Each row was made from one walk, in order. Every step used is in the known rows, and no mark comes twice. Write each row's walk.
Known rows:
novi > luzage > loro: [ 1.86 -0.86  1.10  2.11  0.45 -1.54 -1.63 -0.75 -1.38  1.21  1.86  3.27
 -2.41 -0.67 -1.06 -1.41 -1.09  1.57  3.52  0.32  1.12  2.31 -5.26]
zepef > novi > navev > lili: [-0.13 -1.12 -1.95 -0.70  0.45  2.52  0.64 -0.96  0.40 -2.32 -3.65  2.13
 -3.10 -5.45  1.22 -0.55 -1.38  4.96 -1.69 -1.23 -2.26  0.17 -1.42]
luzage > loro: [ 1.63 -0.73  1.45  1.14 -1.84  1.19 -0.75 -3.32 -0.37 -1.76  2.44  1.46
 -2.46 -1.58 -1.39 -1.71 -1.92  1.10  3.32  0.32 -0.55  0.64 -3.76]
navev > zepef > novi > luzage > loro: [-0.74 -2.90 -1.06  0.24  3.04 -0.80 -1.56 -1.26 -1.28  1.22  0.52  0.75
 -1.74 -3.19 -4.97 -0.40 -1.06  0.41  4.24 -0.50  2.17  4.52 -7.70]
luzage > loro > navev: [ 1.87 -0.21 -0.52  1.02 -1.73  1.20 -1.92 -3.09  1.91 -0.27  3.51  1.53
 -0.28 -3.13 -0.86 -1.54  1.07 -0.73  3.23 -0.41  1.40  0.22 -2.12]
luzage > loro > novi > navev: [ 3.12 -2.00 -0.34  1.75 -3.75  0.50 -1.81 -1.28  0.00  0.13  0.89  0.14
 -0.67 -2.21  0.83 -0.73 -2.46 -1.24  3.59 -0.45 -5.42 -1.82 -2.93]
zepef > novi: [-0.35 -0.39 -0.81 -1.80  0.52  1.21  2.21 -2.89  0.39 -1.99  1.19 -0.63
 -3.50 -4.42 -1.81 -2.38 -0.69  3.18 -0.17 -1.49  2.65  1.77 -1.57]
navev > zepef > novi: [-1.75 -1.44 -1.88 -2.15  1.35  1.71  1.54 -4.09  0.31  0.26 -0.96  0.01
 -0.95 -6.33 -5.21 -1.33 -1.85  0.40  1.03 -0.48  2.80  0.89 -3.58]
loro > novi: [ 1.09  1.06 -0.77 -0.69 -4.36 -1.01  1.36 -1.82  0.82  1.51  0.53  1.00
 -0.04 -4.78 -0.69 -1.92 -2.47 -1.37 -0.09 -0.37  1.58 -3.11  1.23]
luzage > loro > lili > zepef > novi > navev: [ 3.35 -3.04  0.33 -1.01 -2.59  0.87  0.72 -0.89  0.34 -4.21  0.53  0.95
 -1.73 -2.80 -1.00 -1.13 -1.00 -2.72  4.55 -3.49 -4.24  3.33 -0.08]
loro > lili: [ 1.23  0.64 -0.34 -2.47 -4.79 -1.88  1.19 -3.44  1.61  1.78 -0.26  3.15
  0.06 -2.87  0.57 -1.92 -1.01  0.33  0.20 -1.86  1.93 -0.57  1.02]
novi > zepef: [ 0.99 -0.48 -0.63  0.76  3.98  0.72  0.51 -0.81 -0.78 -0.57 -0.50  1.07
 -0.35 -4.12  0.65 -2.01 -0.93 -3.18  0.19 -1.06  1.43 -1.36 -2.35]
luzage > loro > lili > zepef: [ 3.45 -0.54  2.03 -0.54 -5.42 -0.41  0.92 -1.84  0.56 -2.40  1.49  3.88
  0.06 -2.96 -1.67 -1.62 -2.28 -5.29  3.97 -1.83  0.01  0.85  1.40]
navev > luzage > loro > lili > novi > zepef: [ 1.61 -1.10  0.63  0.33 -0.55 -1.04 -2.29 -0.57 -0.45 -3.94 -0.23  5.90
  0.57  4.04  3.09  0.75 -3.83  0.79  2.05 -2.15  0.75  0.92  0.34]
luzage > loro > navev > lili > novi: [ 1.87  1.38  0.44  1.67 -3.45  1.99 -2.40 -0.16  2.16 -1.24  0.98  5.65
  1.15 -1.46  0.59  0.42 -0.38  3.90  1.51 -0.07  1.70 -0.32 -0.90]
luzage > loro > novi > navev > zepef: [ 1.60 -2.91 -1.23  1.45 -2.76  0.86 -2.54 -2.43 -0.14  2.49 -1.35  0.63
  2.01 -3.63 -2.33  0.19 -3.71 -4.30  4.93  0.31 -4.98 -2.66 -5.06]
zepef > novi > navev > lili > luzage: [ 1.20 -0.38 -1.14 -0.66  0.13  1.49  2.78  0.19  0.03 -2.34 -3.72  0.85
 -1.63 -2.09  1.26 -0.61 -1.91  5.59 -1.72 -0.90 -1.50 -0.76 -6.15]
lili > novi > navev: [ 2.35 -0.48  0.05  1.34 -0.41  2.78 -0.47 -1.89  0.10  0.32 -0.07  4.12
 -0.41  0.61 -0.61 -1.49 -1.91  6.06  1.70 -0.46 -2.88 -2.03 -2.64]
navev > lili > zepef > novi > luzage > loro: [ 1.05 -0.61  1.23  1.06  0.43  0.16  0.35  2.52 -1.37 -4.22 -1.18  4.39
 -3.04 -5.49 -2.15 -0.14 -1.81 -0.79  1.69 -1.13  2.06  4.00 -0.90]
zepef > novi > navev > luzage > loro > lili: [ 0.62 -3.16 -1.29 -1.88 -2.46 -0.19 -1.67 -3.27  0.63 -4.32 -1.24  2.83
 -3.79  1.19  2.22  0.27 -2.55  4.01  2.23 -2.76 -3.33  3.21 -0.08]
novi > luzage: [ 0.60  0.60 -0.44  0.59  1.15 -1.79  0.06 -1.02 -0.67  3.19 -0.39  4.10
 -1.63 -2.57 -1.08 -1.93 -0.76  1.81  0.75 -0.13  3.24 -0.14 -2.56]
zepef > novi > luzage > loro > lili: [ 0.95 -1.70 -0.22 -1.59 -1.48 -4.07 -0.75  0.10 -0.22  0.70  1.51  1.17
 -2.79 -1.03  0.20 -1.08  0.27  1.85  3.10 -3.22  2.13  6.13 -3.34]
navev > lili > luzage > loro: [ 2.19  0.90  1.92  1.66 -3.66  0.40  0.99 -0.51 -0.55 -2.50 -0.80  2.84
 -0.62 -0.04  0.56 -0.30 -3.40  2.96  0.78  1.15  0.33 -0.82 -7.12]
zepef > novi > navev: [ 0.58 -2.11 -1.55 -0.73  1.77  2.23  0.70 -2.36  0.26 -1.35 -0.38 -0.61
 -3.74 -3.52 -0.63 -1.80 -0.42  4.05  0.87 -1.74 -2.42  0.95 -2.88]

Which walk is each row?
[ 1.04  0.92 -1.19  0.40 -1.91 -4.00  0.40  0.49 -0.11  4.49 -0.16  2.56
  0.05 -3.89 -0.25 -1.63 -1.57 -1.18  0.14 -0.30  3.09 -1.67 -0.30] => loro > novi > luzage
[-0.42  1.04 -2.38 -0.72 -0.96  0.98 -0.43 -4.38  2.85 -1.07 -0.43  5.70
 -0.75 -2.75 -0.11 -0.78 -0.76  1.37 -0.84  0.24  4.47 -2.70  3.98] => loro > navev > luzage
[ 0.18 -1.82 -2.11  0.48  0.99  2.61 -0.81 -4.05  0.30  2.94 -3.42  3.23
  0.98 -4.28 -2.96 -0.81 -2.31 -0.87  2.39  0.45 -3.00 -3.28 -4.65] => novi > navev > zepef
[ 1.73  0.06  0.28  1.25  3.55  1.39  0.19  0.29 -0.97 -1.01  0.61  2.66
  1.12 -0.67  0.32 -1.53 -1.77  0.43  0.48 -1.24  1.80 -1.01 -2.53] => lili > novi > zepef
[ 2.72  0.45  0.10  2.24 -0.12 -1.13 -3.13  0.64  1.07  2.31  3.66  4.80
  0.68  1.25 -1.14 -0.61  1.39  3.17  4.27 -0.39  3.04  1.99 -3.51] => lili > novi > luzage > loro > navev
[ 3.07 -0.10  2.34  1.44 -2.07  0.14  1.37 -2.14 -0.89 -1.68  2.68  0.02
 -0.96  1.57 -1.13 -1.55 -2.53  1.68  3.38  0.62  0.37 -0.20 -8.57] => lili > luzage > loro
[-0.83 -1.97 -2.46 -1.15  1.95  2.30  0.24 -3.76  0.35 -4.04 -2.16  2.82
 -4.64 -1.45  0.30 -0.69 -2.53  5.59 -0.49 -1.18 -1.43 -0.03  0.65] => zepef > novi > navev > luzage
[ 2.00 -0.13  0.73  0.72 -4.91 -0.69 -0.43 -1.64  0.11 -0.24  2.47 -0.03
 -0.65 -3.03 -0.62 -1.26 -2.85 -1.97  2.68 -0.05 -0.58 -0.81 -1.61] => luzage > loro > novi
[ 0.03 -0.23 -2.04  0.63  0.73 -1.20 -2.33  1.70  1.22 -0.37  0.11  2.75
 -2.03 -4.81  0.45  0.47  2.01  2.20  0.74 -0.89  3.68  4.20 -2.20] => zepef > novi > luzage > loro > navev > lili
[ 1.09  1.78  0.83  0.34 -2.55  2.15  2.29 -0.69  0.30 -2.82 -3.16  6.75
 -0.55 -7.39 -1.83 -1.39 -3.23 -2.34 -1.46  0.42  1.81 -2.66  3.50] => navev > lili > zepef
[ 1.70  1.36  0.16 -0.98 -2.89 -4.24 -0.09  0.08  0.44  4.27 -0.18  6.45
  1.18  1.42  0.45 -1.27 -0.83  4.47  1.00 -2.26  3.86  0.91 -0.50] => loro > lili > novi > luzage
[ 0.62 -1.18 -1.99  1.63  1.40 -1.00 -3.68 -1.49  1.00  4.99  0.62  3.88
  2.13 -3.63 -3.79  0.13  0.98 -3.84  4.82  0.63  3.15  0.68 -5.49] => novi > luzage > loro > navev > zepef
[ 2.13  0.22 -0.30  2.34  1.52  1.95 -3.03  2.18  0.92 -2.18  0.07  4.74
  2.73 -1.92  2.48  0.75  0.12 -0.83  1.03 -0.87  1.33 -0.22 -2.26] => luzage > loro > navev > lili > novi > zepef
[ 1.34  0.89 -1.06  1.94 -0.90 -1.46 -3.53  1.17  1.27  1.94 -0.55  5.78
 -0.07 -3.78  1.35  0.36  1.04  0.40  1.50  0.10  2.66  0.83 -2.09] => novi > luzage > loro > navev > lili
[ 2.26 -1.52  0.15  1.74  0.30 -0.65 -1.06  0.96 -1.03 -1.09  1.51 -1.16
  0.89 -3.54  1.38 -0.80 -2.36 -6.49  2.60 -1.08 -0.81 -0.98 -2.81] => luzage > loro > novi > zepef
[ 2.61  0.99  0.46  1.39 -3.52  2.70 -0.52 -0.11  1.74 -3.48 -0.28  5.77
  0.83 -6.63 -1.16 -0.26 -0.57 -4.87  1.72  0.12  1.64 -0.86  2.53] => luzage > loro > navev > lili > zepef
[ 2.36 -0.15  2.02  2.58  0.08 -0.99 -2.09  0.17 -1.22  0.61  2.88  4.77
 -1.13  2.69 -1.59 -0.90 -1.76  5.18  3.99  0.11  1.36  2.47 -5.24] => lili > novi > luzage > loro
[ 0.00 -3.34 -1.02  0.48  1.05  2.52 -1.63 -3.18 -0.48 -5.97 -0.06  1.89
 -5.31  0.39  0.23  0.08 -2.79  5.19  2.44 -0.72 -3.76  2.26 -2.01] => zepef > novi > navev > luzage > loro
[ 1.31 -2.26 -0.25  1.81 -0.44  2.17 -2.68 -3.86 -0.25 -3.84 -0.99  4.70
 -3.27  1.39  1.11  0.10 -3.72  3.63  2.81  0.54 -4.44 -0.98 -1.74] => novi > navev > luzage > loro
[ 0.63 -1.75  0.33  0.56  2.02 -1.31 -0.99 -0.10 -1.32 -0.97  2.32  0.24
 -4.45 -1.65 -1.64 -1.30 -0.19  3.18  3.26 -1.19  1.84  5.23 -5.44] => zepef > novi > luzage > loro
[ 2.12 -1.05 -0.46  0.69  1.91 -0.08 -0.35  1.31  0.70 -1.98  3.20  1.68
 -1.46 -4.76 -3.62 -1.25  2.33 -3.98  4.19 -2.14  3.82  4.25 -0.57] => lili > zepef > novi > luzage > loro > navev
[ 1.86 -1.96 -0.60 -0.39  1.58  3.27  2.55 -1.27  0.00 -3.99 -0.82  0.94
 -2.56 -5.69 -2.98 -2.33 -1.31 -1.06  1.54 -1.83 -2.24  0.42  0.48] => lili > zepef > novi > navev
[ 0.70 -0.42  0.23  0.75 -4.77 -0.54 -0.90 -2.79  0.23 -2.77  0.54  3.34
 -1.74 -0.90  0.25 -0.04 -4.88 -0.12  1.50  0.70  0.38 -1.79  1.66] => navev > luzage > loro > novi
[ 1.53 -0.15 -0.20  0.00 -1.73  2.80  0.51  0.30  1.87 -5.50  0.46  2.78
 -1.26 -7.75 -1.97 -0.29  0.45 -3.13  1.23 -1.37  2.47  2.42  2.22] => luzage > loro > navev > lili > zepef > novi
[ 0.92 -1.44  0.76 -2.54 -3.77  0.13  1.51 -2.58  0.43 -7.43  0.04  4.08
 -2.91 -1.63 -1.49 -0.48 -3.58 -1.62  2.30 -2.56  1.86  3.56  4.59] => navev > luzage > loro > lili > zepef > novi
[ 1.82 -1.68  0.91  2.53 -1.02  2.90 -2.84 -2.82 -0.49 -4.20  0.10  6.55
 -2.40  4.60  0.44  0.49 -4.38  7.74  3.49  0.36 -4.16 -0.87 -2.00] => lili > novi > navev > luzage > loro
[ 0.75  1.23 -0.03  1.52  2.17  1.52  0.09  1.88 -0.63 -1.60 -2.76  5.63
  1.46 -2.55  2.16 -0.14 -2.44  1.54 -1.94 -0.61  1.84 -1.73 -1.05] => navev > lili > novi > zepef
[-1.56 -0.85 -4.12 -1.32  3.70 -1.08 -0.48 -1.38  1.55  4.72 -0.73  1.88
  1.00 -6.50 -4.37 -0.73  2.18 -1.65  1.67 -1.14  6.09  1.69 -3.22] => loro > navev > zepef > novi > luzage
[ 2.30  0.91  0.74 -2.12 -4.76 -0.67  3.03 -2.09  1.30 -0.74 -0.63  4.74
  0.85 -4.95 -1.69 -2.24 -1.79 -4.69  1.03 -2.42  2.32 -1.27  4.23] => loro > lili > zepef
[ 2.64  1.14  1.27  0.85 -6.65 -1.35  1.33  1.07 -0.17 -1.42 -0.57  1.26
  1.02 -1.44  1.41  0.30 -4.27 -0.49  0.44  1.17  0.30 -2.29 -4.98] => navev > lili > luzage > loro > novi
[ 0.37 -0.76  0.73  1.05 -1.75  1.14 -1.23 -4.34 -0.09 -4.24  0.84  4.96
 -3.70  0.64 -0.38 -0.47 -4.19  3.06  2.08  0.87  0.35 -0.03 -0.38] => navev > luzage > loro
[ 0.79 -0.36 -0.21 -0.71  2.47 -0.40  2.72  0.83 -0.77 -1.48  0.23  2.67
 -2.86 -5.36 -4.05 -2.31 -0.40 -1.30  1.26 -1.82  4.14  2.43  0.41] => lili > zepef > novi > luzage
[ 0.98 -1.56 -1.25 -0.72  0.27  1.06  0.82 -2.37  1.62 -0.06  2.02 -2.03
  1.62 -2.01 -4.74 -0.33  0.34 -1.67  4.29 -0.44  3.27  1.57 -9.12] => lili > luzage > loro > navev > zepef > novi
[ 1.30 -0.01  1.49 -0.63 -5.59 -1.00 -1.53 -3.17  0.70 -3.33  0.69  7.33
 -0.85  4.54  1.17  0.25 -4.43  5.45  2.30 -1.45  1.30  1.06  1.58] => navev > luzage > loro > lili > novi
[ 0.85 -0.38  0.22 -1.62  0.13  2.35  3.85 -1.69  0.24 -4.44  1.04  1.02
 -2.86 -6.53 -4.46 -2.57 -1.42 -1.86  0.68 -1.75  2.83  1.05  1.57] => lili > zepef > novi
[ 2.56  1.18 -0.01  2.20 -1.20 -0.11 -1.65  2.36  0.59 -0.53 -0.99  7.49
  0.94 -5.73 -1.10  0.09  0.50 -4.72  2.11 -0.05  3.00  0.25  1.18] => novi > luzage > loro > navev > lili > zepef
